Below is a small trained network, with its code and all its weights. Each question gives an input and a class and asks what happens when units are switched off, that is, made to give their printed mean instead of their output.

import numpy as np


def w(rows, s, z=0):
    codes = np.array(rows[::2]) - 128.0
    scale = np.full(codes.shape[1], s)
    scale[-1] = z or s
    return codes * scale


def norm(h):
    return h / np.sqrt((h * h).mean(-1, keepdims=True) + 1e-5)


def f(y):
    return np.maximum(y, 0)


def log_softmax(a):
    a = a - a.max(-1, keepdims=True)
    return a - np.log(np.exp(a).sum(-1, keepdims=True))


def net(x, mask):
    res = np.array(x, float).reshape(1, 3) / 4 @ E
    u = 0
    for l in range(2):
        y = f(norm(res) @ A[l][:, :-1].T + A[l][:, -1])
        res = res + np.where(mask[u : u + 14], y, B[l][:, -1]) @ B[l][:, :-1]
        u += 14
    return log_softmax(norm(res)[-1] @ U[:, :-1].T + U[:, -1])


A, B = {}, {}
E = w([
[93,111,102,42,225,145,113,149],'x0',
[105,182,24,231,197,115,157,46],'x1',
[193,185,68,167,118,66,117,254],'x2',
],0.0084)
A[0] = w([
[43,112,61,145,110,159,200,17,108],'L0N0',
[162,78,159,182,159,233,207,133,78],'L0N1',
[74,93,174,27,127,171,157,175,2],'L0N2',
[130,73,199,39,130,123,89,109,66],'L0N3',
[95,139,123,85,115,157,147,125,110],'L0N4',
[134,64,52,134,209,157,130,102,28],'L0N5',
[240,137,249,178,1,115,156,173,241],'L0N6',
[216,98,96,143,159,79,104,229,131],'L0N7',
[109,154,81,62,164,14,122,187,163],'L0N8',
[137,142,167,127,143,93,200,122,48],'L0N9',
[166,145,88,102,149,132,177,115,111],'L0N10',
[144,110,193,94,186,210,51,161,53],'L0N11',
[164,123,138,78,50,64,105,197,155],'L0N12',
[114,84,124,199,59,162,197,41,141],'L0N13',
],0.0075,0.0041)
B[0] = w([
[88,123,94,124,121,165,124,69,205],'L0N0',
[149,169,144,108,84,158,140,175,142],'L0N1',
[68,77,189,122,199,68,155,111,167],'L0N2',
[98,72,106,168,232,142,128,91,176],'L0N3',
[110,142,140,164,147,130,173,130,143],'L0N4',
[167,74,128,101,46,157,155,97,163],'L0N5',
[154,104,142,101,60,48,182,72,249],'L0N6',
[154,254,38,239,143,88,88,187,190],'L0N7',
[139,180,164,152,13,165,178,113,181],'L0N8',
[152,148,107,132,121,117,144,76,128],'L0N9',
[202,102,154,122,157,125,133,87,144],'L0N10',
[69,87,149,128,145,68,164,154,159],'L0N11',
[171,241,148,135,185,205,60,168,198],'L0N12',
[75,158,67,114,87,110,110,173,191],'L0N13',
],0.0077,0.011)
A[1] = w([
[226,178,81,108,125,104,56,177,4],'L1N0',
[86,124,117,144,196,178,117,192,142],'L1N1',
[196,180,115,85,105,140,170,195,45],'L1N2',
[105,96,239,111,197,109,128,144,135],'L1N3',
[78,48,122,116,97,147,108,137,107],'L1N4',
[135,179,93,198,123,99,90,148,123],'L1N5',
[145,97,195,60,78,91,143,139,176],'L1N6',
[139,143,108,106,170,188,102,74,36],'L1N7',
[150,73,144,84,118,138,64,130,51],'L1N8',
[89,91,104,170,153,199,81,111,130],'L1N9',
[99,181,139,98,162,125,136,251,155],'L1N10',
[146,31,157,62,190,109,132,119,43],'L1N11',
[52,195,100,163,212,174,160,114,123],'L1N12',
[237,150,135,115,95,131,60,154,134],'L1N13',
],0.011,0.0037)
B[1] = w([
[192,155,190,186,160,94,168,122,228],'L1N0',
[174,164,136,100,10,99,66,123,157],'L1N1',
[157,129,184,186,219,91,159,184,212],'L1N2',
[95,67,118,120,113,123,100,128,219],'L1N3',
[142,135,109,152,115,92,184,135,183],'L1N4',
[103,102,212,79,132,77,157,136,254],'L1N5',
[124,154,92,153,226,173,86,171,209],'L1N6',
[137,145,120,130,104,164,98,74,174],'L1N7',
[81,109,75,134,180,136,143,114,138],'L1N8',
[192,147,140,120,202,175,146,180,198],'L1N9',
[162,181,67,84,43,116,102,63,198],'L1N10',
[113,70,166,124,120,103,167,151,197],'L1N11',
[191,123,154,115,142,160,95,186,244],'L1N12',
[132,151,120,196,237,118,168,154,223],'L1N13',
],0.011,0.0077)
U = w([
[71,22,164,94,190,106,155,133,186],'0',
[88,126,93,138,157,121,89,131,3],'1',
[156,156,57,128,158,254,142,86,152],'2',
[132,120,102,59,53,103,16,153,75],'3',
[180,193,152,168,162,57,162,155,185],'4',
[53,136,72,150,13,86,181,64,111],'5',
],0.017,0.0049)

Each question gives the input, the list of numbers given to net, and the class t.
The units are the neurons (one row each of A and B). Each row of codes is followed by its name. A weight is (code - 128) times the scale printed after its matrix; where a second scale follows, it is the last column's (A, B and U).
mask holds one flag per neuron, layer by layer. A switched-off neuron (its flag False) gives its mean, the last column of its row in B, instead of its output. The means were averaged over made-up inputs and are rounded, as every weight is.
A unit's drop is (log p(t) with every unit on - log p(t) with that unit switched off) / (log p(t) with every unit on - log p(t) with every unit switched off).
The circuit of an input: a set's keep is (log p(t) with only the set's units on - log p(t) with every unit switched off) / (log p(t) with every unit on - log p(t) with every unit switched off). Starting from the 12 units with the biggest drops (on a tie, the unit counted first), units are removed one at a time, each time the one whose removal leaves the highest keep (on an exact tie, the one counted first), for as long as the keep stays at least 0.8.
circuit, biggest first: the units of the circuit, biggest drop first
top k neurons: the k neurons with the biggest drops, biggest first
top k neurons in layer l: the k neurons of layer l with the biggest drops, biggest first
drop when u is switched off: that unit's drop, to one decimal
input [-3,-1,-7], class 2: circuit, biggest first : L1N5, L1N2
input [-7,8,3], class 5: top neuron in layer 1 : L1N2
input [3,-7,2], class 3: circuit, biggest first : L0N2, L1N10, L1N3
input [8,-5,0], class 3: top 3 neurons : L1N1, L0N6, L1N10
input [-5,5,-4], class 2: top 2 neurons in layer 0 : L0N6, L0N0
input [1,0,-6], class 0: top 3 neurons : L0N7, L0N12, L0N2
input [-7,-4,-7], class 5: top 2 neurons : L0N13, L1N2
input [-4,3,-8], class 2: top 2 neurons : L0N6, L1N9
input [-8,6,-5], class 5: top 2 neurons : L0N12, L0N13
input [-8,8,-8], class 2: top 3 neurons : L0N6, L1N9, L1N12
input [-4,-8,0], class 0: top 2 neurons in layer 1 : L1N3, L1N0
input [-1,-1,-3], class 0: drop when L0N7 is switched off : 0.2
input [-4,8,-4], class 2: drop when L0N6 is switched off : 0.4
input [-5,2,-5], class 5: drop when L0N12 is switched off : 0.1
input [-1,-1,-1], class 0: top neuron : L0N7
